Below are the code and all the weights of a small trained network. Each question names an input and a target symbol and asks about switching units off, where a switched-off unit gives its printed mean instead of its output.

import numpy as np


def w(rows, s, z=0):
    codes = np.array(rows[::2]) - 128.0
    scale = np.full(codes.shape[1], s)
    scale[-1] = z or s
    return codes * scale


def f(y):
    return y / 2 * (1 + np.tanh(0.7978845608 * (y + 0.044715 * y**3)))


def softmax(a):
    e = np.exp(a - a.max(-1, keepdims=True))
    return e / e.sum(-1, keepdims=True)


def log_softmax(a):
    a = a - a.max(-1, keepdims=True)
    return a - np.log(np.exp(a).sum(-1, keepdims=True))


def net(x, mask):
    ids = ['ΓΣΨβηλπ'.index(c) for c in x.split()]
    T = len(ids)
    res = E[ids] + P[:T]
    u = 0
    for l in range(3):
        r = res
        for j in range(3):
            rows = slice(2 * j, 2 * j + 2)
            q, k, v = (r @ M[l][rows].T for M in (Q, K, V))
            z = softmax(np.where(np.tri(T) > 0, q @ k.T / 2**0.5, -1e9)) @ v
            o = O[l][rows]
            res = res + np.where(mask[u + j], z, o[:, -1]) @ o[:, :-1]
        u += 3
        y = f(res @ A[l][:, :-1].T + A[l][:, -1])
        res = res + np.where(mask[u : u + 4], y, B[l][:, -1]) @ B[l][:, :-1]
        u += 4
    return log_softmax(res[-1] @ U[:, :-1].T + U[:, -1])


Q, K, V, O, A, B = {}, {}, {}, {}, {}, {}
E = w([
[20,121,154],'Γ',
[253,80,126],'Σ',
[5,132,202],'Ψ',
[147,96,122],'β',
[78,114,73],'η',
[151,93,115],'λ',
[129,114,96],'π',
],0.018)
P = w([
[109,181,3],'0',
[110,73,217],'1',
[79,51,177],'2',
[61,27,166],'3',
[70,129,69],'4',
[90,79,68],'5',
[60,130,46],'6',
[82,85,84],'7',
[93,141,75],'8',
[29,108,16],'9',
],0.0044)
Q[0] = w([
[140,88,4],'0.h1',
[146,128,48],'0.h1',
[115,117,181],'0.h2',
[170,202,163],'0.h2',
[113,141,45],'0.h3',
[151,105,173],'0.h3',
],0.016)
K[0] = w([
[226,116,2],'0.h1',
[179,143,15],'0.h1',
[153,97,45],'0.h2',
[209,117,204],'0.h2',
[220,65,53],'0.h3',
[92,121,230],'0.h3',
],0.01)
V[0] = w([
[220,184,218],'0.h1',
[110,121,65],'0.h1',
[96,36,226],'0.h2',
[202,173,97],'0.h2',
[2,28,174],'0.h3',
[248,87,214],'0.h3',
],0.0058)
O[0] = w([
[254,102,123,5],'0.h1',
[93,144,145,185],'0.h1',
[43,101,201,143],'0.h2',
[213,123,83,21],'0.h2',
[102,159,79,220],'0.h3',
[252,149,141,90],'0.h3',
],0.007,0.0028)
A[0] = w([
[10,115,133,66],'0.n1',
[141,115,182,1],'0.n2',
[172,231,102,200],'0.n3',
[215,96,189,178],'0.n4',
],0.011,0.0061)
B[0] = w([
[208,211,161,248],'0.n1',
[3,147,207,117],'0.n2',
[105,16,151,129],'0.n3',
[5,125,65,153],'0.n4',
],0.0064,0.012)
Q[1] = w([
[168,47,203],'1.h1',
[18,171,63],'1.h1',
[137,68,114],'1.h2',
[73,137,100],'1.h2',
[245,107,203],'1.h3',
[220,128,118],'1.h3',
],0.012)
K[1] = w([
[131,69,164],'1.h1',
[47,126,133],'1.h1',
[152,70,119],'1.h2',
[117,102,137],'1.h2',
[254,122,17],'1.h3',
[81,96,66],'1.h3',
],0.013)
V[1] = w([
[147,83,192],'1.h1',
[49,197,28],'1.h1',
[99,155,44],'1.h2',
[254,180,179],'1.h2',
[138,139,159],'1.h3',
[220,117,174],'1.h3',
],0.01)
O[1] = w([
[120,127,2,69],'1.h1',
[186,65,227,251],'1.h1',
[86,102,240,174],'1.h2',
[126,124,39,80],'1.h2',
[180,213,75,138],'1.h3',
[100,186,43,53],'1.h3',
],0.0079,0.011)
A[1] = w([
[225,68,208,4],'1.n1',
[114,62,72,8],'1.n2',
[202,61,119,244],'1.n3',
[159,2,38,96],'1.n4',
],0.0071,0.0046)
B[1] = w([
[43,193,2,253],'1.n1',
[136,175,179,119],'1.n2',
[175,90,172,199],'1.n3',
[203,205,169,134],'1.n4',
],0.008,0.011)
Q[2] = w([
[121,120,254],'2.h1',
[65,107,106],'2.h1',
[26,47,219],'2.h2',
[120,51,149],'2.h2',
[125,44,151],'2.h3',
[251,147,133],'2.h3',
],0.0092)
K[2] = w([
[70,219,173],'2.h1',
[139,116,89],'2.h1',
[195,1,71],'2.h2',
[135,145,50],'2.h2',
[112,216,114],'2.h3',
[174,62,87],'2.h3',
],0.0088)
V[2] = w([
[137,211,168],'2.h1',
[11,154,119],'2.h1',
[52,165,129],'2.h2',
[61,128,103],'2.h2',
[91,197,128],'2.h3',
[46,167,125],'2.h3',
],0.011)
O[2] = w([
[27,161,86,249],'2.h1',
[254,117,116,203],'2.h1',
[136,243,189,119],'2.h2',
[215,145,224,115],'2.h2',
[166,205,86,149],'2.h3',
[212,203,113,166],'2.h3',
],0.0069,0.015)
A[2] = w([
[255,166,130,80],'2.n1',
[143,171,103,2],'2.n2',
[75,173,220,50],'2.n3',
[132,45,175,53],'2.n4',
],0.0084,0.0078)
B[2] = w([
[150,68,82,210],'2.n1',
[73,101,2,123],'2.n2',
[212,57,25,255],'2.n3',
[81,78,82,191],'2.n4',
],0.0072,0.0052)
U = w([
[121,190,88,115],'Γ',
[139,95,34,81],'Σ',
[70,201,73,42],'Ψ',
[131,135,163,43],'β',
[218,151,155,95],'η',
[121,137,171,109],'λ',
[172,152,255,253],'π',
],0.0083,0.0048)

Each question gives the input, a string of symbols that net reads in full, and the target symbol t.
The units are the heads (2 rows each of Q, K, V and O) and the neurons (one row each of A and B). Each row of codes is followed by its name. A weight is (code - 128) times the scale printed after its matrix; where a second scale follows, it is the last column's (O, A, B and U).
mask holds one flag per unit, layer by layer, with each layer's heads first. A switched-off unit (its flag False) gives its mean, the last column of its rows in O or B, instead of its output. The means were averaged over made-up inputs and are rounded, as every weight is.
A unit's drop is (log p(t) with every unit on - log p(t) with that unit switched off) / (log p(t) with every unit on - log p(t) with every unit switched off).
The circuit of an input: a set's keep is (log p(t) with only the set's units on - log p(t) with every unit switched off) / (log p(t) with every unit on - log p(t) with every unit switched off). Starting from the 12 units with the biggest drops (on a tie, the unit counted first), units are removed one at a time, each time the one whose removal leaves the highest keep (on an exact tie, the one counted first), for as long as the keep stays at least 0.8.
circuit, biggest first: the units of the circuit, biggest drop first
k most important neurons: the k neurons with the biggest drops, biggest first
top k neurons in layer l: the k neurons of layer l with the biggest drops, biggest first
which heads matter: for each layer, one digit per head in row order, 1 if its drop is at least 0.15 and else 0, layers parted by /
input η π η β, target η: 2 most important neurons	1.n1, 2.n1
input Γ π β Γ π Σ Γ Ψ Σ, target Σ: circuit, biggest first	0.n1, 2.h2
input Σ λ π β, target Σ: 2 most important neurons	0.n4, 0.n1
input π Ψ Γ λ Γ π β η, target π: circuit, biggest first	1.n1
input λ Σ λ Σ β, target Σ: 2 most important neurons	1.n1, 2.n4
input η Γ π η Ψ, target Γ: top 2 neurons in layer 2	2.n2, 2.n3
input Γ π π π, target Γ: which heads matter	101 / 100 / 101
input Σ π π π π, target Σ: which heads matter	110 / 000 / 011
input η Σ Ψ λ π η, target η: circuit, biggest first	0.h3, 2.h1
input Σ π π Σ η λ π π, target Σ: which heads matter	110 / 000 / 011
input η π π η η Ψ η, target η: 2 most important neurons	1.n1, 2.n3
input Σ π η, target Σ: 2 most important neurons	0.n4, 0.n1
input Σ Ψ λ, target Σ: which heads matter	110 / 100 / 010
input Γ λ Σ Γ, target Γ: 2 most important neurons	0.n1, 1.n1
input η λ π π, target η: top neuron in layer 2	2.n1
input Ψ Ψ Γ, target Γ: 2 most important neurons	0.n1, 2.n3
input Ψ Σ Γ, target Ψ: 2 most important neurons	0.n1, 1.n3
input Σ π π λ, target Σ: top 3 neurons in layer 0	0.n4, 0.n1, 0.n3
input Γ Σ λ, target Γ: 2 most important neurons	0.n1, 0.n4
input η π η π, target η: 3 most important neurons	1.n1, 2.n1, 2.n3
input Ψ π η π π η Ψ, target Ψ: which heads matter	010 / 001 / 100
